Below are the code and all the weights of a small trained network. Each question names an input and a class and asks about switching units off, where a switched-off unit gives its printed mean instead of its output.

import numpy as np


def w(rows, s, z=0):
    codes = np.array(rows[::2]) - 128.0
    scale = np.full(codes.shape[1], s)
    scale[-1] = z or s
    return codes * scale


def norm(h):
    return h / np.sqrt((h * h).mean(-1, keepdims=True) + 1e-5)


def f(y):
    return y / 2 * (1 + np.tanh(0.7978845608 * (y + 0.044715 * y**3)))


def log_softmax(a):
    a = a - a.max(-1, keepdims=True)
    return a - np.log(np.exp(a).sum(-1, keepdims=True))


def net(x, mask):
    res = np.array(x, float).reshape(1, 8) / 4 @ E
    u = 0
    for l in range(3):
        y = f(norm(res) @ A[l][:, :-1].T + A[l][:, -1])
        res = res + np.where(mask[u : u + 5], y, B[l][:, -1]) @ B[l][:, :-1]
        u += 5
    return log_softmax(norm(res)[-1] @ U[:, :-1].T + U[:, -1])


A, B = {}, {}
E = w([
[128,128,129,128,128,128,127,127,128],'x0',
[151,67,95,161,119,194,214,219,177],'x1',
[130,126,128,129,129,127,127,128,129],'x2',
[94,128,90,62,211,127,131,123,165],'x3',
[129,128,129,127,130,128,128,128,127],'x4',
[97,117,162,103,110,254,81,116,146],'x5',
[91,92,135,194,172,138,156,71,121],'x6',
[196,141,40,142,138,180,102,91,77],'x7',
],0.0085)
A[0] = w([
[38,105,236,131,120,75,129,179,159,48],'L0N1',
[59,44,156,195,155,139,172,49,63,18],'L0N2',
[147,115,205,211,2,123,158,120,34,4],'L0N3',
[107,168,192,101,108,185,140,59,150,40],'L0N4',
[135,177,104,75,51,150,90,166,144,133],'L0N5',
],0.0065,0.0041)
B[0] = w([
[142,150,123,69,50,145,207,47,145,253],'L0N1',
[172,244,137,188,195,137,123,137,208,181],'L0N2',
[212,41,166,88,144,107,67,99,174,223],'L0N3',
[96,110,128,136,136,135,105,167,96,150],'L0N4',
[140,147,149,178,185,131,145,126,134,206],'L0N5',
],0.011,0.003)
A[1] = w([
[18,119,62,70,219,121,136,78,201,38],'L1N1',
[222,227,168,13,79,114,94,254,130,4],'L1N2',
[85,113,47,17,227,99,145,135,170,60],'L1N3',
[75,117,192,117,82,244,61,117,150,35],'L1N4',
[119,176,217,129,170,103,89,43,52,62],'L1N5',
],0.0058,0.0033)
B[1] = w([
[226,108,184,140,88,115,69,118,159,240],'L1N1',
[139,196,131,242,221,136,150,46,209,211],'L1N2',
[200,72,206,148,89,145,92,120,91,242],'L1N3',
[112,147,164,142,192,128,184,156,2,225],'L1N4',
[83,125,71,141,80,120,105,215,199,250],'L1N5',
],0.0095,0.0025)
A[2] = w([
[75,179,151,112,70,82,41,82,110,49],'L2N1',
[190,123,29,130,94,157,115,63,83,2],'L2N2',
[165,129,113,145,125,2,179,148,76,74],'L2N3',
[155,152,56,145,140,180,110,95,83,101],'L2N4',
[135,64,122,159,99,171,186,182,168,100],'L2N5',
],0.0087,0.003)
B[2] = w([
[144,77,20,147,135,113,153,176,132,226],'L2N1',
[94,124,170,83,83,81,180,127,179,200],'L2N2',
[77,130,174,114,151,252,106,143,64,232],'L2N3',
[87,131,177,107,103,91,174,118,147,208],'L2N4',
[106,152,46,114,133,55,59,117,104,253],'L2N5',
],0.014,0.004)
U = w([
[87,104,7,131,108,88,92,173,132,112],'0',
[83,128,171,63,44,105,218,88,173,94],'1',
[218,57,175,117,115,130,66,112,135,253],'2',
[74,131,169,130,165,209,133,152,38,71],'3',
[146,208,131,202,192,126,145,89,202,93],'4',
],0.017,0.0044)

Each question gives the input, the list of numbers given to net, and the class t.
The units are the neurons (one row each of A and B). Each row of codes is followed by its name. A weight is (code - 128) times the scale printed after its matrix; where a second scale follows, it is the last column's (A, B and U).
mask holds one flag per neuron, layer by layer. A switched-off neuron (its flag False) gives its mean, the last column of its row in B, instead of its output. The means were averaged over made-up inputs and are rounded, as every weight is.
A unit's drop is (log p(t) with every unit on - log p(t) with that unit switched off) / (log p(t) with every unit on - log p(t) with every unit switched off).
The circuit of an input: a set's keep is (log p(t) with only the set's units on - log p(t) with every unit switched off) / (log p(t) with every unit on - log p(t) with every unit switched off). Starting from the 12 units with the biggest drops (on a tie, the unit counted first), units are removed one at a time, each time the one whose removal leaves the highest keep (on an exact tie, the one counted first), for as long as the keep stays at least 0.8.
units of the circuit, in order: the units of the circuit, biggest drop first
unit that matters most: the unit with the biggest drop
top k neurons: the k neurons with the biggest drops, biggest first
top k neurons in layer l: the k neurons of layer l with the biggest drops, biggest first
input [0,7,-2,-5,8,-8,5,6], class 3: units of the circuit, in order	[L2N3]
input [5,7,4,8,-8,7,6,5], class 2: top 2 neurons	[L1N1, L1N5]
input [-4,-8,4,3,-1,-8,0,-7], class 0: top 2 neurons in layer 1	[L1N4, L1N5]
input [-2,1,-3,-5,6,-1,8,-7], class 4: top 3 neurons	[L0N2, L2N2, L2N4]
input [-4,-6,7,7,-1,-8,-7,-1], class 3: top 2 neurons	[L2N3, L0N3]
input [-3,6,8,8,-3,1,4,-2], class 2: top 2 neurons in layer 1	[L1N1, L1N3]
input [4,8,8,7,8,5,-6,-8], class 0: top 2 neurons	[L2N5, L2N4]
input [5,-2,-4,0,3,4,-4,-3], class 3: top 3 neurons	[L1N4, L0N4, L0N2]
input [-8,-8,-6,-5,-3,8,4,0], class 0: top 2 neurons	[L2N1, L1N5]
input [-1,2,8,-1,2,-4,4,-1], class 3: top 2 neurons in layer 1	[L1N2, L1N5]
input [-1,8,0,-6,-3,4,8,7], class 0: top 2 neurons	[L2N5, L0N1]
input [-5,1,8,-2,-7,-8,-3,8], class 1: top 2 neurons	[L2N2, L2N4]
input [-2,4,5,8,4,8,-4,-4], class 2: top 3 neurons	[L1N1, L1N3, L2N3]
input [7,-7,-2,4,-1,-5,4,1], class 0: unit that matters most	L2N1
input [-4,6,-5,-8,3,-6,8,-6], class 2: top 4 neurons	[L0N3, L1N2, L1N5, L0N5]
input [-2,-3,-6,5,6,-6,5,-1], class 3: top 3 neurons	[L2N3, L0N3, L1N2]
input [5,5,-4,-6,-2,-5,1,-5], class 2: top 4 neurons in layer 2	[L2N2, L2N1, L2N4, L2N3]
input [-3,-7,4,8,2,0,-5,0], class 2: top 2 neurons in layer 1	[L1N3, L1N1]
input [-1,-6,-3,6,-2,-1,-7,7], class 1: top 2 neurons in layer 0	[L0N2, L0N3]
input [4,-2,-3,-1,-6,-1,-5,6], class 1: units of the circuit, in order	[L2N2]
input [-7,2,-1,-1,0,-8,-3,8], class 1: top 2 neurons in layer 2	[L2N2, L2N4]
input [0,6,5,0,-5,8,-8,-7], class 3: top 2 neurons in layer 1	[L1N4, L1N5]
